Below are the code and all the weights of a small trained network. Each question names an input and a class and asks about switching units off, where a switched-off unit gives its printed mean instead of its output.

import numpy as np


def w(rows, s, z=0):
    codes = np.array(rows[::2]) - 128.0
    scale = np.full(codes.shape[1], s)
    scale[-1] = z or s
    return codes * scale


def f(y):
    return np.maximum(y, 0)


def log_softmax(a):
    a = a - a.max(-1, keepdims=True)
    return a - np.log(np.exp(a).sum(-1, keepdims=True))


def net(x, mask):
    res = np.array(x, float).reshape(1, 3) / 4 @ E
    y = f(res @ A[0][:, :-1].T + A[0][:, -1])
    res = res + np.where(mask, y, B[0][:, -1]) @ B[0][:, :-1]
    return log_softmax(res[-1] @ U[:, :-1].T + U[:, -1])


A, B = {}, {}
E = w([
[84,113,195,109,196,78,184],'x0',
[173,73,126,6,201,127,126],'x1',
[120,209,134,49,107,104,189],'x2',
],0.012)
A[0] = w([
[99,91,145,150,182,74,125,141],'neuron 0',
[73,169,136,181,85,185,235,132],'neuron 1',
[176,70,145,94,213,138,80,97],'neuron 2',
[23,194,184,12,95,67,173,158],'neuron 3',
[134,31,103,115,176,123,132,154],'neuron 4',
[191,76,125,47,210,164,154,198],'neuron 5',
[80,189,83,190,40,85,121,242],'neuron 6',
[77,86,126,200,106,89,55,252],'neuron 7',
[108,115,161,151,180,100,175,181],'neuron 8',
[142,141,54,10,117,148,80,230],'neuron 9',
[89,165,124,209,2,110,124,61],'neuron 10',
],0.0088,0.0036)
B[0] = w([
[85,81,193,124,99,162,204,167],'neuron 0',
[168,146,80,28,146,208,66,207],'neuron 1',
[49,110,110,39,44,142,72,193],'neuron 2',
[228,180,54,116,155,103,209,243],'neuron 3',
[83,63,80,15,141,140,111,182],'neuron 4',
[147,116,40,93,60,18,147,232],'neuron 5',
[144,207,94,136,81,185,63,253],'neuron 6',
[200,43,127,132,62,197,92,216],'neuron 7',
[82,111,91,82,73,98,174,179],'neuron 8',
[137,177,92,227,91,44,101,223],'neuron 9',
[74,118,59,128,1,180,119,240],'neuron 10',
],0.0078,0.012)
U = w([
[55,128,153,142,176,115,96,4],'0',
[98,121,109,169,54,187,97,110],'1',
[177,190,116,87,167,62,220,125],'2',
[81,142,148,113,178,188,84,3],'3',
[50,1,154,78,131,167,108,194],'4',
[185,42,106,232,116,176,69,118],'5',
[134,207,90,92,179,165,139,140],'6',
[114,139,55,62,81,136,93,197],'7',
],0.0096,0.0041)

Each question gives the input, the list of numbers given to net, and the class t.
The units are the neurons (one row each of A and B). Each row of codes is followed by its name. A weight is (code - 128) times the scale printed after its matrix; where a second scale follows, it is the last column's (A, B and U).
mask holds one flag per neuron, in row order. A switched-off neuron (its flag False) gives its mean, the last column of its row in B, instead of its output. The means were averaged over made-up inputs and are rounded, as every weight is.
A unit's drop is (log p(t) with every unit on - log p(t) with that unit switched off) / (log p(t) with every unit on - log p(t) with every unit switched off).
The circuit of an input: a set's keep is (log p(t) with only the set's units on - log p(t) with every unit switched off) / (log p(t) with every unit on - log p(t) with every unit switched off). Starting from all 11 units, units are removed one at a time, each time the one whose removal leaves the highest keep (on an exact tie, the one counted first), for as long as the keep stays at least 0.8.
units of the circuit, in order: the units of the circuit, biggest drop first
top k neurons: the k neurons with the biggest drops, biggest first
drop when u is switched off: that unit's drop, to one decimal
input [4,-6,7], class 6: units of the circuit, in order	[neuron 3; neuron 5; neuron 1]
input [-1,7,-7], class 4: units of the circuit, in order	[neuron 3; neuron 6]
input [-1,-2,-6], class 5: top neuron	[neuron 7]
input [-2,6,-7], class 4: units of the circuit, in order	[neuron 3; neuron 6]
input [-7,3,-4], class 5: units of the circuit, in order	[neuron 10; neuron 1; neuron 8]
input [1,8,-6], class 4: top 2 neurons	[neuron 3; neuron 6]
input [-4,-5,4], class 1: units of the circuit, in order	[neuron 5; neuron 3]
input [-4,-5,3], class 1: units of the circuit, in order	[neuron 5; neuron 3]
input [8,4,2], class 2: drop when neuron 3 is switched off	0.2
input [-1,2,-4], class 4: drop when neuron 3 is switched off	0.2
input [-2,-6,3], class 1: drop when neuron 6 is switched off	0.1
